Below is a small trained network, with its code and all its weights. Each question gives an input and a target symbol and asks what happens when units are switched off, that is, made to give their printed mean instead of their output.

import numpy as np


def w(rows, s, z=0):
    codes = np.array(rows[::2]) - 128.0
    scale = np.full(codes.shape[1], s)
    scale[-1] = z or s
    return codes * scale


def norm(h):
    return h / np.sqrt((h * h).mean(-1, keepdims=True) + 1e-5)


def f(y):
    return y / 2 * (1 + np.tanh(0.7978845608 * (y + 0.044715 * y**3)))


def softmax(a):
    e = np.exp(a - a.max(-1, keepdims=True))
    return e / e.sum(-1, keepdims=True)


def log_softmax(a):
    a = a - a.max(-1, keepdims=True)
    return a - np.log(np.exp(a).sum(-1, keepdims=True))


def net(x, mask):
    ids = ['ΣΨδεημφω'.index(c) for c in x.split()]
    T = len(ids)
    res = E[ids] + P[:T]
    u = 0
    for l in range(3):
        q, k, v = (norm(res) @ M[l].T for M in (Q, K, V))
        z = softmax(np.where(np.tri(T) > 0, q @ k.T / 2**0.5, -1e9)) @ v
        res = res + np.where(mask[u], z, O[l][:, -1]) @ O[l][:, :-1]
        u += 1
        y = f(norm(res) @ A[l][:, :-1].T + A[l][:, -1])
        res = res + np.where(mask[u : u + 8], y, B[l][:, -1]) @ B[l][:, :-1]
        u += 8
    return log_softmax(norm(res)[-1] @ U[:, :-1].T + U[:, -1])


Q, K, V, O, A, B = {}, {}, {}, {}, {}, {}
E = w([
[108,90,130,138],'Σ',
[98,21,66,164],'Ψ',
[124,157,139,127],'δ',
[105,50,166,6],'ε',
[174,91,121,143],'η',
[123,140,58,157],'μ',
[147,142,179,104],'φ',
[138,116,161,142],'ω',
],0.017)
P = w([
[111,164,181,101],'0',
[203,1,194,46],'1',
[195,40,152,41],'2',
[140,36,142,29],'3',
[136,41,136,37],'4',
[133,37,112,43],'5',
[108,34,85,43],'6',
[128,55,64,47],'7',
[114,50,50,46],'8',
[124,13,66,65],'9',
],0.0081)
Q[0] = w([
[220,73,36,177],'0.h1',
[119,253,223,228],'0.h1',
],0.0082)
K[0] = w([
[22,1,162,75],'0.h1',
[239,100,35,37],'0.h1',
],0.0068)
V[0] = w([
[254,235,108,171],'0.h1',
[96,111,183,198],'0.h1',
],0.0095)
O[0] = w([
[176,119,54,149,9],'0.h1',
[214,24,250,26,161],'0.h1',
],0.011,0.014)
A[0] = w([
[194,68,10,2,108],'0.n1',
[149,117,225,236,3],'0.n2',
[14,132,92,20,121],'0.n3',
[160,96,38,131,72],'0.n4',
[203,121,155,146,78],'0.n5',
[228,110,208,180,26],'0.n6',
[150,251,79,89,41],'0.n7',
[58,217,132,55,149],'0.n8',
],0.0074,0.0076)
B[0] = w([
[95,76,255,111,160],'0.n1',
[139,17,179,71,94],'0.n2',
[198,24,198,154,252],'0.n3',
[179,115,167,217,98],'0.n4',
[27,127,63,222,105],'0.n5',
[141,98,124,177,108],'0.n6',
[73,121,90,40,111],'0.n7',
[104,86,191,186,179],'0.n8',
],0.0095,0.0042)
Q[1] = w([
[85,104,157,91],'1.h1',
[145,1,177,83],'1.h1',
],0.0092)
K[1] = w([
[150,166,111,254],'1.h1',
[123,245,23,179],'1.h1',
],0.0076)
V[1] = w([
[232,7,89,127],'1.h1',
[157,62,156,72],'1.h1',
],0.011)
O[1] = w([
[215,165,161,254,163],'1.h1',
[248,120,80,170,254],'1.h1',
],0.012,0.0091)
A[1] = w([
[117,67,34,117,156],'1.n1',
[66,158,35,174,93],'1.n2',
[103,131,234,117,186],'1.n3',
[107,171,30,218,133],'1.n4',
[134,107,137,189,163],'1.n5',
[141,12,112,140,156],'1.n6',
[13,184,114,125,123],'1.n7',
[68,204,178,221,5],'1.n8',
],0.011,0.012)
B[1] = w([
[184,119,149,188,129],'1.n1',
[58,161,247,105,126],'1.n2',
[83,159,94,172,249],'1.n3',
[41,159,213,166,124],'1.n4',
[123,143,86,143,176],'1.n5',
[195,150,73,148,239],'1.n6',
[72,126,89,126,133],'1.n7',
[143,34,92,58,125],'1.n8',
],0.014,0.012)
Q[2] = w([
[97,212,83,98],'2.h1',
[3,252,77,34],'2.h1',
],0.016)
K[2] = w([
[167,142,145,179],'2.h1',
[163,117,113,251],'2.h1',
],0.019)
V[2] = w([
[148,22,247,162],'2.h1',
[67,147,173,202],'2.h1',
],0.013)
O[2] = w([
[94,7,163,124,252],'2.h1',
[158,113,199,114,121],'2.h1',
],0.017,0.013)
A[2] = w([
[174,184,9,98,46],'2.n1',
[13,137,150,115,27],'2.n2',
[85,65,151,152,172],'2.n3',
[89,149,91,29,149],'2.n4',
[73,209,112,119,15],'2.n5',
[91,64,73,143,129],'2.n6',
[103,102,176,120,2],'2.n7',
[201,78,77,193,144],'2.n8',
],0.013,0.0091)
B[2] = w([
[131,189,239,49,145],'2.n1',
[76,191,126,130,134],'2.n2',
[46,184,113,119,220],'2.n3',
[255,82,120,115,132],'2.n4',
[251,25,160,159,128],'2.n5',
[30,175,161,188,176],'2.n6',
[201,38,111,148,123],'2.n7',
[26,153,112,71,250],'2.n8',
],0.0097,0.013)
U = w([
[160,61,216,41,183],'Σ',
[63,154,73,118,107],'Ψ',
[105,117,73,7,80],'δ',
[53,134,100,143,1],'ε',
[136,150,158,221,98],'η',
[51,185,162,102,110],'μ',
[144,171,149,95,198],'φ',
[195,69,33,110,88],'ω',
],0.014,0.0079)

Each question gives the input, a string of symbols that net reads in full, and the target symbol t.
The units are the heads (2 rows each of Q, K, V and O) and the neurons (one row each of A and B). Each row of codes is followed by its name. A weight is (code - 128) times the scale printed after its matrix; where a second scale follows, it is the last column's (O, A, B and U).
mask holds one flag per unit, layer by layer, with each layer's heads first. A switched-off unit (its flag False) gives its mean, the last column of its rows in O or B, instead of its output. The means were averaged over made-up inputs and are rounded, as every weight is.
A unit's drop is (log p(t) with every unit on - log p(t) with that unit switched off) / (log p(t) with every unit on - log p(t) with every unit switched off).
The circuit of an input: a set's keep is (log p(t) with only the set's units on - log p(t) with every unit switched off) / (log p(t) with every unit on - log p(t) with every unit switched off). Starting from the 12 units with the biggest drops (on a tie, the unit counted first), units are removed one at a time, each time the one whose removal leaves the highest keep (on an exact tie, the one counted first), for as long as the keep stays at least 0.8.
circuit, biggest first: the units of the circuit, biggest drop first
most important unit: the unit with the biggest drop
top k neurons: the k neurons with the biggest drops, biggest first
k most important neurons of layer l: the k neurons of layer l with the biggest drops, biggest first
input μ μ Σ φ ω η η φ Σ Σ, target μ: circuit, biggest first => (1.h1 0.h1 2.h1)
input η η Ψ δ ω, target η: circuit, biggest first => (1.h1 0.h1)
input η Σ ω η Σ η, target η: circuit, biggest first => (0.h1 1.h1)
input η Σ Σ ε Σ ε η φ, target η: circuit, biggest first => (0.h1 1.h1)
input δ ω Ψ, target δ: top 2 neurons => (0.n3 2.n4)
input φ δ Σ ω φ ω, target φ: most important neuron of layer 2 => (2.n1)
input δ φ Ψ Σ Σ μ ε ω ε η, target δ: 2 most important neurons of layer 0 => (0.n3 0.n1)
input ε ω ω φ, target φ: circuit, biggest first => (2.h1 0.h1)
input ω η μ ε ω Σ ω φ ε Σ, target ω: circuit, biggest first => (0.h1 1.n6)
input ω Σ Σ Σ Σ ω, target ω: 2 most important neurons of layer 2 => (2.n3 2.n6)
input ω Σ ω φ, target ω: circuit, biggest first => (0.h1 1.h1 2.h1 2.n6)
input φ Σ ω ε Σ ε δ Σ, target φ: top 2 neurons => (0.n3 1.n6)
input η Σ φ Σ φ, target η: circuit, biggest first => (1.h1 0.h1)
input η ε φ ω ω μ Σ ε Σ δ, target η: circuit, biggest first => (0.h1 1.h1)
input ω ω δ φ Σ δ ω Σ μ μ, target ω: top 2 neurons => (0.n3 2.n3)
input δ ω δ ε φ Σ Σ ε ω, target δ: most important unit => 0.n3
input μ ω ω Σ, target μ: 2 most important neurons of layer 2 => (2.n2 2.n8)
input δ δ φ Σ, target δ: 2 most important neurons of layer 0 => (0.n3 0.n1)
input Σ ω ω Σ Σ Σ μ φ ω Ψ, target Σ: 2 most important neurons of layer 1 => (1.n3 1.n6)
input Ψ Σ Σ Σ μ Σ Σ η, target Ψ: circuit, biggest first => (2.h1 0.n3)
input δ ω Σ ε, target δ: most important unit => 0.h1
input δ Σ Σ ω Ψ Σ ω ω Σ δ, target δ: top 4 neurons => (0.n3 2.n4 0.n8 0.n7)
input ω η φ Σ ω ω Σ η, target ω: top 2 neurons => (2.n3 1.n3)
input η ω Σ Σ Σ ω δ η ε μ, target η: top 2 neurons => (0.n3 0.n8)
